[100 = 0]
[111  96 105  78  91 102 101 111 104  73 100  95  66  92 133  71  67 107
  93 110 110  97 102 105 109  95 102  79  97 108 111  96 109 108 110]	9
[ 91  89 111  92  85  99 102  61 106  80 102 103 114 105  93  73 103 109
  79 124 114 110 111 113 104 120 124  84  88 115  97 103 109 129 104]	12
[ 99  77 105 142 101 104  98  54  85 104 105  95 116 112  95 140 115  93
 119 117  65  84 114 115 122  90 123  89  98 104  94  97 115  91 104]	1
[ 92 114 100  95 100  96  97 138 110 102  88  93 136 105  85  87 115 111
  95  86  88 102  88 115 106  84 110  93 100  96  96  95  93 125 152]	10
[ 87  81  97 119  72 112  99 146  85 105 114 107 117 109  77  95 100  95
 107  88 100  76  74 108  97  82  73  80  92  82  90  92  97  99 116]	12
[114  89  98 123 111  99  99  71  85 139  93 101  55  92  93 149 103  87
 103  96  97  98 115 102 114  91 110 106 100  96  93 106 111 101  99]	0
[ 83 103 101  92  99  97  97 136 109 114  89  91 140 106  85  91 118 107
  97  78  87  96  86 117 111  82 104  93  98  96  93  93  98 119 158]	8
[111 102 103  85  90 103  99 103  99  85  97  95  80  98 128  89  65 103
  96 105 106  95  95 109 116  79  96  81 100  99 109  97 109 105 122]	9
[107 106  99 111  88 106  98  99 100 113 111 127 159 106  91  94 109 107
  97 109 110  99  90 102  96  87 109 100  97  91 101 111  97 122 109]	12
[ 92  88 113  94  70 103 100  62  92  78  95  98  83 109  99  79  97  94
  81 109 107 103 101 122 108  73  98  83  96 112 101  92 111 111 122]	10
[101 107 104  82 105 107  97 117 106 109 110  99  53  96 120  68 108  93
 147 100 104  96  98 107  88 100 124  89  99 107 100  88 100  98  69]	5
[ 98  46 109  74  94 101 102  84 100 120  95  93 170 118  77  92 119 101
  93 108  91  91  67 116 113  77 104  89 104 103  93 109 102  93 135]	9
[103  94 104 124 101 103  98  63  88 104  97  95 122 105  87 143 114  91
 103 113  72  90 111 113 121  91 122 100  96 107  95  97 119 112 100]	1
[ 86  31 109  58  98 106  99  60 105 104  90  89 130 110  79 105 117 103
  81 111  90  92  95  69 100  90 106  90 108 149  95 107 100  81 100]	6
[ 81  46 108  69  96 105  97  40 107  92  91  90 135 111  79 106 116 106
  81 114  93  90  98  40  98 107 121  91 104 183  95 106 101  80 106]	6
[108 125  95 110 100 105  88  84  96  91 100  96 120  97  98 112 103 110
  95  94 107  93  96  84  92  80 117 110 103 124 102 107  95  96 116]	10
[ 94  78 107  87  99 102 102  86 113 111  97 100 185 109  81  74 113 109
  86 107  99  99  80 109  98  95 117  92 100 102  96 107  97  96 110]	10
[ 77 109 107  96  93  99  93 132 115  86  91  93 121 111  85  63 111 110
  86  43  91  97  99 103 100 119 111  85  87 101  84  88  95 168 122]	9
[ 66  53 108 111  73 110  96  84  88 102 107  96 122 114  70  80 116  98
  83 103 103  63  96 116 101  94 102  69  80 106  82  87 101 127 107]	10
[101  64 108 114  94 107 100  39  87 124  95  90 108 110  82 144 123  88
  98 113  81  90 115 118 124  92 127  99  90 112  92  99 117 116 107]	1
[107 120 103  94  93 101  98  90 103  68  97 101  79  89 112  83  83 107
  88 107 114 102 101  94 101  98 104  92  97 102 107 103 102 117 109]	11
[119 151  83 117  95 110  97 178  89 112 117 146 104  92 112 106  81 105
 111  80 109  93  72  89  87  73  65 115 109  67 106 109  88 101  97]	12
[109  79 100 111 110 102  96  69  83 171  91  87  55  89  88 145 108  86
 101  91  94 101 110  97 114  92 105 112 100  88  96 107 112 109 101]	2
[105  92  98 100  99 102  99  97  92 127  90  90  76  89  95 113 109 103
  94  92 101  96 108  99 108 106 100 110  99  97  96 100 105 132 101]	4
[ 90  46 114  78  92 102 105  78 111 121  92  92 193 122  78  85 128 106
  89 112  91  99  69 132 117  91 124  80  95 115  90 106 105 103 138]	9
[114  84 109  97  91 105  90  22 106  93 105 115 174 107  84  73 121 112
  80 125 111 100 109 107  95 101 150  95  88 130  95 108 102 117 114]	11
[ 84 108 120 117  79 105  97  56  89  85  87 103  77 131  89  99 115  85
  92  97 100 154 108 160  96  69  97 102 103 103  98  88 100  87 122]	7
[105  72 103 123 124  87  96  34  82 156  99  88  58  90  87 127 112  83
 101 100 111  94 115 112 115 106 120  94  85 104  83 104 112  88 122]	0
[ 60  34 117  94  69 104  99  70 101  70 108  98 104 115  74  58 118 103
  68 117 108  72 107 117  96 130 127  64  72 112  79  86 103 140 100]	10
[ 83  76 103  96 106 103 155  74  86  52 108  95 140 122 135  99 108  90
 104  99 109 100 130 108 112 144  76 123 100  62  95  95  88  99 106]	2
[ 99  72 106 146 122  97  97  55  87  94 109  94 102 110  97 135 106  92
 116 102  95  96 116 113 118 107 117  92  96 102  88 101 113  81 106]	0
[102  98 104 132 111 102  99  76  90  88 107 100 113 109 101 136 113  92
 128 110  79  88 111 111 120  95 113  95  98 105  95  96 111  94  96]	0
[121 145  94 113  99 107  96 112  98 105 110 143 136  96  98 105  98 111
 100  99 120 100  90  98  91  80 102 111 103  82 104 111  94 113 115]	12
[ 97  12 109  68  96 108 100  41 106 106  90  84 120 111  80 122 121  96
  83 105  92  89  93  80 104  86 105  92 108 127  95 106 102  80 104]	5
[ 91  74 102 105 114 103 119  72  90  57 107  92 148 114 113 109 108  92
 106  98 104  89 109 109 125 146  92 102  99  74  95 102  97  96 111]	0
[ 91  13 112  59  92 104 102  59 108 110  94  88 153 115  73 101 123  96
  83 111  91  93  77 111 113  89 110  83 104 114  97 106 106  89 128]	6
[ 89  88 105  97  99 105  89  58 105  85  92 101 132 104  92  99 113 110
  88 111 103  99 109  80  90  89 137  98  94 158  97 106  97 105 114]	8
[ 95  94 104  92  98  97  95 137 109 115  88  91 149 114  87  90 124 106
  98  90  86  95  84 121 111  77 116  93  98  98  91  88  97 123 164]	9
[107 104 100 104 112 104  99  99  91  89 111  95 100 107 107 131 105  93
 144 105  89  87 105 109 114  89 106 107 104  93  98  95 108  82  87]	1
[107  97 104  79  92 103  99 106 103  94 102  92  58  96 131  72  87 100
 100 107 107  85  94 110 112  81 104  76  98 102 108  92 108 112 123]	7
[ 73  85 113  90 100 105 100  62 107  84 102  95  92 113 121  71 119  90
  95 114 109 105 117 115  98 124 120  98  92 109 102  92  96 118  87]	3
[106 102  98 101 115 109 101 130  98  96 113  95  74 101 134  89 104  91
 154  95  96  93  97 109 100  89 110 101 102  88 102  97  97  84  72]	2
[106  28  99  66 103 107  99  87 100 118  93  86 121 109  80 123 110  95
  95  91  82  87  76  95 110  66  79  97 117 101 100 103 100  67 116]	6
[ 83  57  79  81  99  78 101 116  85 114 111 103 133 103  95 141 106  98
 104  99  95  99 126 108  94  65  61 144  99  77 148  87  84  40 107]	6
[ 63  84 128  93  83 105 101  13  99  82  87 100  91 134  90  79 123  88
  81 122 107 148 120 157  92 100 121  97  87 112  91  88 105 104 108]	7
[ 78  45  89  81  97  79 102  95  86 120 112 102 134 102  92 132 111  98
 101 102  97  93 127 111  89  66  72 134  95  77 148  87  83  36 109]	6
[ 86  80 111  86  94 104  92  44 106  97  92  98 133 100  81  92 118 110
  77 110 101  96 103  53  91  91 132  97  99 193  98 107  98  94 110]	8
[110  96  98 137 128  76  97  62  88  97 109  96  33  95  96  95  97  99
 113  98 113 109 111  96 103 110 108  75  92 103  85 106 106  30 115]	0
[109  80 107 110 105 101 100  54  90 153  90  91  63  91  87 134 111  87
  97 106  96 103 116 105 116 110 114 104  96 102  94 102 113 120  91]	1
[109 102  99  99  99 100 100 139 113 124 101 101 196 107  87  86 104 107
  97 105  98 107  64 120 103  90 105  98 102  92  96 109  96 109 124]	11
[ 76  96 118 121  70 104  99  53  92  84  95 110  57 130  88  82 109  88
  88 110 105 108 100 135  91  78  95  87  96 107  95  89 107  89 109]	9
[ 88  88 102 108 121 102 113  83  92  46 111  91 137 115 122 106 106  94
 114  97 102  96 118 101 115 153 101  98  98  85  94 100  99  92  98]	1
[ 92  80 106  86 100 109  94  55 104  99  91  95 145 106  80 101 116 106
  88 101  96  95  92  73  95  73 121 100 104 165  99 110  95  85 122]	8
[124 141  91  91 116 107  97 163 101 114 114  98  39  94 132  82  92  95
 175  82  97  88  86 100  91  73  95 109 113  83 110  93  96  73  58]	3
[102  58 105 100 103 100 100  40  91 170  88  91  37  83  94 109 112  88
  92 103 105 100 118 106 107 126 121  99  91 110  93 105 115 124  98]	3
[ 81  74 107 111  77 106  99  88  91  95 109 102  80 111  85  82 101  92
  90 104 106  97  98 112  95  84  90  83  96 103  93  90 103  96 108]	10
[110 117 103  72  99 109 100 135 105 103 110  94  25  95 186  75 104  95
 127  99 104  93  96 104  97  86 109  83 102  98 107  91 101  97  83]	5
[101 110  85 127  66 113  98 159  82 106 116 105  72 109  83 104  91  94
 107  77 100  86  71  97  90  64  46  86 105  75  96  93  92  90 104]	11
[107 101 104  79 104 108  99 117 107 108 114  95  51  99 134  71 105  97
 148 108 102  93  98 113  95  94 125  92 100 106  99  92 102 109  76]	4
[108  98 110  87  81 100 100  85 100  77  95  97  85 101 118  80  60 104
  87 119 109  96 106 113 115  91 105  79  94 113 106  97 110 116 125]	10
[111 167  94 104 102 104  88 100  94  90 100 104 117  96  98 116 100 111
  96  89 101  92  93  82  93  80 110 111 106 120 105 107  92  86 115]	10
[ 79  56  92  85  95  89 109  93  83 110 108  99 142 111  95 136 110  90
  97 100  98  95 141 116  95  90  65 187  96  74 137  89  83  52 111]	4
[ 88  93  99 103  96 104  94 135  95 107  98  88 100 104  94 110 112 100
  98  62  93  89  95 108 112  85 104 100  96  97  97  91  97 153 125]	6
[113  74 100 110 106 103  97  57  89 165  89  86  43  86  87 142 112  88
  96  99 101 100 113 105 115 106 109 107  96  98  93 105 112 121 109]	2
[ 69  71  99 106  81 110  87 112  89 105 114 103 107 109  79  82 105 100
  92  96  99  73  88 106  99  92  87  76  88  92  89  89  98 113 110]	11
[ 80 112 112  99  98 103 105  59  95  74  88 100  94 127 105  94 109  86
  98  98 107 136 130 130  88  99  84 145 101  96 102  90  88  93  97]	3
[100 120  99 102  95 102 100 102 109 105 108 138 189 103  97  83 104 109
  98 114 114 107  92 104  89 108 121 117  98  99  98 110  95 119  96]	12
[111  67 104  97  99 105 101  64  91 161  97  80  65  98  85 142 112  87
  94 102  96  94 104 104 117  97 105  98 102 101  95 106 111 114  94]	3
[ 97 115 102  97  97 105 100 105  99 107 113 139 164 105  93  97 109 108
  94 108 114  99  89 108 101  93 114 106  97  98  98 109  94 122 107]	12
[112  78 101 124 104 105  97  75  82 124  93  92  92 104  91 154 113  89
 106  99  79  90 111 110 121  85 108 103 103 101  95  99 114  98 103]	1
[116  95  97  98 107 103 100  74  87 181  90  89  44  77  97 140 102  87
 102  87 102  96 106  95 112 105  98 103 101  92  95 105 103 109 104]	2
[ 88  98 109  82  94  98  99 115 118 110  89  92 176 113  83 108 124 108
  91 105  89 105  78 123 112  97 120  85  95 102  90 101  97 127 147]	8
[101 118 102 106  94 104  91  66  99  89 104 115 145 100  88 103 109 110
  91 105 110  98 100  96  92  82 125 105  97 115 101 109  97 100 116]	11
[109  95  98 121 118  84  96  70  93 108 101  90  74  98  95  87  99  98
 109  93 111  98 101  98 102  95 104  75  96  93  90 103 104  39 125]	2
[ 84  60  79  87  98  77 101 111  85 122 112 104 131 104 100 142 106  98
 102 100  96  94 127 108  96  58  64 145  97  77 151  89  82  31 114]	5
[ 86  61 111  68  95 100 103  76 117 105  92  97 170 113  93  74 116 105
  85 117  98 104  70 114 100 108 110  80 101 111  92 107 101  98 112]	9
[ 79  70 101 100  89 109  92 120  96 105  99  93 110 109  82 104 115 103
 103  66  94  70  93 108 110  79  99  93  92  82  88  86  94 144 131]	7
[ 96 127  96 101 101  99  93 153 107 109  87  89 113 103  90  94 114 109
 101  42  84  95  90 106 111  78 102 101 102  94  94  92  92 150 153]	9
[ 79  75  97 106  80 106  97 125  95  96 113 102 103 109  78  78 101 103
  91  95  97  68  87  98  93  96  83  85  89  92  87  89  97 120 110]	10
[ 88  33 114  94  96 103 100   6  91 174  89  88  77  90  84 120 127  89
  82 118 107 100 125 117 116 128 142  93  82 124  85 104 117 135 105]	2
[102  70 109  83  82 106  98  73  94  88 101  93  83 105 118  91  78 100
  93 109 106  86  98 122 123  69 109  75  94 108 107  94 112 109 143]	9
[ 80  62 100 116  67 111  96 109  84 111 114 106  89 114  71 100 103  91
  96  95  99  81  92 110  94  68  75  79  95  85  93  87  93  94 118]	10
[105  95 108  86  87 102 102  99 101  81  95  96  73 101 122  76  64 104
  92 111 107  96 101 106 114  87  93  77  99 106 105  95 109 106 117]	9
[ 87  61 105  77 100 101  99  51 110  93  91  93 127 107  86 106 112 107
  82 110  95  94 102  67  95  96 120  92 103 153  97 106 100  82 100]	5
[ 97  63 109 147 102 104  98  30  86 109 101  94 118 113  88 136 117  89
 100 117  72  92 116 122 126  96 125  95  94 122  92  98 116 104 106]	0
[ 62  16 119  91  96 106 131   3  92  57 106  84 176 126 107  85 132  90
  84 125 109  92 133 126 124 168 127  81  81  97  90 100 101 129 125]	1
[ 84  64  83  89  94  81 102 112  85 120 110 104 120 106  95 135 101  99
 103  96  95  92 117 111  89  56  59 128  99  72 131  88  81  36 112]	7
[ 99 101 104  95  87 101  97  81  96  79 100 101 127  98 102  92 103 110
  87 111 114  96 102 108 107  88 122  90  93 115 103 104 107 123 124]	11
[112  93  98 144 122 101 100  80  80  87 112  95 107 108  99 137 105  91
 132  96  89  89 104 105 121  91  98 101 104  91  97 101 108  68 114]	0
[101  84 106 142 103 100  99  56  88  89 106  96 109 109  94 133 109  90
 115 121  68  82 115 116 114  99 121  94  96 100  96  97 116 100  93]	1
